Below are the code and all the weights of a small trained network. Each question names an input and a target symbol and asks about switching units off, where a switched-off unit gives its printed mean instead of its output.

import numpy as np


def w(rows, s, z=0):
    codes = np.array(rows[::2]) - 128.0
    scale = np.full(codes.shape[1], s)
    scale[-1] = z or s
    return codes * scale


def f(y):
    return np.maximum(y, 0)


def softmax(a):
    e = np.exp(a - a.max(-1, keepdims=True))
    return e / e.sum(-1, keepdims=True)


def log_softmax(a):
    a = a - a.max(-1, keepdims=True)
    return a - np.log(np.exp(a).sum(-1, keepdims=True))


def net(x, mask):
    ids = ['Παζλφω'.index(c) for c in x.split()]
    T = len(ids)
    res = E[ids] + P[:T]
    u = 0
    for l in range(2):
        q, k, v = (res @ M[l].T for M in (Q, K, V))
        z = softmax(np.where(np.tri(T) > 0, q @ k.T / 2**0.5, -1e9)) @ v
        res = res + np.where(mask[u], z, O[l][:, -1]) @ O[l][:, :-1]
        u += 1
        y = f(res @ A[l][:, :-1].T + A[l][:, -1])
        res = res + np.where(mask[u : u + 16], y, B[l][:, -1]) @ B[l][:, :-1]
        u += 16
    return log_softmax(res[-1] @ U[:, :-1].T + U[:, -1])


Q, K, V, O, A, B = {}, {}, {}, {}, {}, {}
E = w([
[96,220,63,81,244,128,162,1,28],'Π',
[119,161,123,38,74,56,227,229,80],'α',
[220,67,168,219,33,145,6,179,216],'ζ',
[75,129,144,129,105,157,211,240,214],'λ',
[251,83,136,115,31,59,2,130,78],'φ',
[70,186,95,184,239,219,124,27,149],'ω',
],0.002)
P = w([
[179,137,234,123,133,176,154,106,108],'0',
[89,125,44,115,199,88,86,196,150],'1',
[186,223,162,189,91,159,131,161,93],'2',
[111,46,22,79,106,163,122,83,137],'3',
[189,241,164,195,90,164,127,152,85],'4',
[38,107,103,146,160,3,98,113,180],'5',
[168,233,180,200,120,154,124,165,83],'6',
[130,41,8,70,105,178,98,93,140],'7',
],0.0028)
Q[0] = w([
[168,39,54,51,67,254,169,88,117],'0.h1',
[205,226,77,139,137,203,109,214,72],'0.h1',
],0.035)
K[0] = w([
[80,165,130,176,150,27,96,134,157],'0.h1',
[152,116,255,104,166,143,149,122,120],'0.h1',
],0.045)
V[0] = w([
[155,138,107,57,108,72,148,125,39],'0.h1',
[96,108,142,197,144,222,131,153,246],'0.h1',
],0.011)
O[0] = w([
[31,42,155,194,108,162,148,190,18,16],'0.h1',
[234,232,108,18,146,94,135,74,254,254],'0.h1',
],0.0035,0.0006)
A[0] = w([
[128,128,128,128,128,127,129,128,128,121],'0.n1',
[130,188,126,153,111,142,138,157,139,138],'0.n2',
[201,254,210,101,107,155,156,93,144,64],'0.n3',
[138,111,21,93,155,66,114,110,225,71],'0.n4',
[89,95,145,48,109,103,241,210,155,255],'0.n5',
[124,126,136,129,125,135,132,127,131,67],'0.n6',
[128,128,128,128,128,128,128,128,128,123],'0.n7',
[119,136,129,126,118,132,125,125,131,64],'0.n8',
[119,132,132,123,119,129,130,123,127,69],'0.n9',
[131,66,114,91,113,185,142,53,109,177],'0.n10',
[106,117,142,156,147,56,134,108,165,66],'0.n11',
[106,132,152,96,129,136,129,124,116,36],'0.n12',
[27,23,40,160,133,101,86,155,84,25],'0.n13',
[138,102,158,118,144,120,175,128,128,36],'0.n14',
[127,128,128,128,127,128,128,128,128,119],'0.n15',
[138,140,222,241,117,196,177,155,14,38],'0.n16',
],0.007,0.0006)
B[0] = w([
[128,127,128,127,129,128,128,128,128,128],'0.n1',
[123,175,130,170,108,160,122,141,142,184],'0.n2',
[199,123,152,209,157,143,185,134,108,253],'0.n3',
[114,151,71,53,131,93,74,121,144,234],'0.n4',
[111,145,137,102,120,124,190,173,153,189],'0.n5',
[131,133,128,129,127,125,128,126,127,128],'0.n6',
[128,128,128,128,128,128,128,128,128,128],'0.n7',
[132,123,126,130,131,119,131,126,130,128],'0.n8',
[127,131,127,129,126,125,128,123,125,128],'0.n9',
[130,99,106,118,109,189,141,100,133,179],'0.n10',
[104,148,148,128,115,93,125,102,156,147],'0.n11',
[130,117,140,113,141,138,128,123,152,129],'0.n12',
[136,75,102,252,153,114,177,138,117,197],'0.n13',
[130,125,139,123,130,122,135,120,137,130],'0.n14',
[128,127,128,127,129,129,128,128,129,128],'0.n15',
[99,182,162,19,112,144,66,132,102,223],'0.n16',
],0.014,0.0017)
Q[1] = w([
[60,141,193,155,152,2,106,103,151],'1.h1',
[110,54,109,99,70,153,171,58,150],'1.h1',
],0.035)
K[1] = w([
[151,117,4,118,63,212,140,150,125],'1.h1',
[39,200,11,219,97,26,77,149,154],'1.h1',
],0.025)
V[1] = w([
[214,70,153,158,60,111,18,124,125],'1.h1',
[126,137,104,152,194,174,81,2,81],'1.h1',
],0.018)
O[1] = w([
[92,127,132,147,19,111,180,7,150,5],'1.h1',
[197,104,63,96,103,255,137,173,98,174],'1.h1',
],0.0086,0.0029)
A[1] = w([
[43,65,115,117,171,72,78,152,137,62],'1.n1',
[110,136,91,56,87,153,83,120,135,189],'1.n2',
[157,179,135,98,158,65,113,78,202,182],'1.n3',
[164,160,244,106,154,140,91,150,102,62],'1.n4',
[68,63,106,181,150,64,139,123,107,8],'1.n5',
[117,187,113,14,151,140,55,167,139,184],'1.n6',
[63,166,162,53,124,102,79,93,163,217],'1.n7',
[111,111,124,143,139,119,129,127,130,69],'1.n8',
[129,92,84,216,98,105,187,56,146,118],'1.n9',
[144,140,160,198,118,73,189,98,137,244],'1.n10',
[178,127,83,107,133,166,125,159,95,236],'1.n11',
[178,62,171,221,211,145,153,181,142,156],'1.n12',
[92,171,255,144,40,168,158,83,71,70],'1.n13',
[172,119,108,231,109,185,210,133,121,175],'1.n14',
[113,144,76,31,66,158,83,128,125,229],'1.n15',
[91,114,113,45,62,100,114,62,172,41],'1.n16',
],0.0083,0.0016)
B[1] = w([
[86,116,197,107,94,138,97,123,21,195],'1.n1',
[125,164,188,162,175,164,142,133,170,190],'1.n2',
[119,149,42,135,162,68,159,153,126,197],'1.n3',
[131,140,46,127,153,74,163,111,192,192],'1.n4',
[127,136,244,116,81,157,111,95,123,164],'1.n5',
[129,21,149,144,218,81,76,105,133,254],'1.n6',
[173,150,87,107,143,67,101,145,25,197],'1.n7',
[126,131,154,124,118,139,131,120,125,136],'1.n8',
[147,50,147,124,82,45,142,145,229,177],'1.n9',
[130,125,143,152,122,109,155,108,241,184],'1.n10',
[140,77,94,105,155,245,115,146,134,251],'1.n11',
[148,245,99,120,56,182,159,88,102,231],'1.n12',
[77,105,232,106,71,141,82,99,51,178],'1.n13',
[94,42,47,107,40,118,120,165,83,234],'1.n14',
[115,186,208,156,176,176,153,125,201,215],'1.n15',
[147,249,78,165,124,138,166,139,110,161],'1.n16',
],0.011,0.0075)
U = w([
[150,68,192,134,211,185,93,135,209,255],'Π',
[96,91,94,82,166,36,72,150,51,20],'α',
[97,26,151,151,61,83,148,105,192,131],'ζ',
[177,240,64,208,153,78,213,108,212,172],'λ',
[73,197,251,132,78,174,106,77,53,68],'φ',
[175,118,33,81,71,184,143,173,52,104],'ω',
],0.0024,0.0002)

Each question gives the input, a string of symbols that net reads in full, and the target symbol t.
The units are the heads (2 rows each of Q, K, V and O) and the neurons (one row each of A and B). Each row of codes is followed by its name. A weight is (code - 128) times the scale printed after its matrix; where a second scale follows, it is the last column's (O, A, B and U).
mask holds one flag per unit, layer by layer, with each layer's heads first. A switched-off unit (its flag False) gives its mean, the last column of its rows in O or B, instead of its output. The means were averaged over made-up inputs and are rounded, as every weight is.
A unit's drop is (log p(t) with every unit on - log p(t) with that unit switched off) / (log p(t) with every unit on - log p(t) with every unit switched off).
most important unit: the unit with the biggest drop
top k neurons: the k neurons with the biggest drops, biggest first
top k neurons in layer l: the k neurons of layer l with the biggest drops, biggest first
drop when u is switched off: that unit's drop, to one decimal
input λ Π ζ ω ω φ φ λ, target ζ: most important unit	0.h1
input λ ζ ζ λ λ ζ, target α: top 2 neurons in layer 0	0.n5; 0.n4
input λ ω α λ Π, target λ: top 2 neurons in layer 0	0.n3; 0.n5
input φ ω φ λ ζ, target φ: top 2 neurons	0.n16; 1.n13
input λ α ζ α, target φ: top 3 neurons in layer 1	1.n1; 1.n5; 1.n12
input ω λ φ φ φ φ, target ζ: top 2 neurons	0.n13; 1.n9
input ω ω φ ζ ω ζ, target λ: top 2 neurons	1.n16; 0.n4
input φ Π ω Π λ, target φ: top 2 neurons	0.n16; 1.n13
input φ λ φ, target φ: top 2 neurons	0.n16; 1.n13
input ω α ω φ, target φ: top 3 neurons in layer 1	1.n1; 1.n5; 1.n12
input α ω λ Π Π λ α, target α: top 2 neurons	0.n16; 0.n5
input α ω ζ ω α λ λ φ, target α: top 3 neurons	0.n5; 0.n11; 0.n4
input ω ω φ φ ω ω λ, target ω: top 2 neurons	0.n3; 1.n14
input ω ω ω Π ω ω, target ω: top neuron	0.n13
input ζ φ ζ ω ζ λ α, target ζ: top 2 neurons	0.n3; 1.n9
input λ ω λ λ φ, target λ: top 2 neurons	0.n3; 0.n5
input λ α ω ω, target φ: top 2 neurons in layer 1	1.n1; 1.n5
input λ α φ α ζ φ ω, target λ: drop when 1.n12 is switched off	0.1
input ζ φ φ Π φ, target ζ: drop when 1.h1 is switched off	1.2
input λ λ λ Π λ ω ζ ω, target Π: drop when 1.h1 is switched off	0.4
input ω ω ζ, target ω: drop when 0.h1 is switched off	0.3
input Π λ λ ζ ζ λ φ, target Π: top neuron	0.n16
input α λ ω α ω λ λ, target α: top 2 neurons in layer 0	0.n16; 0.n5
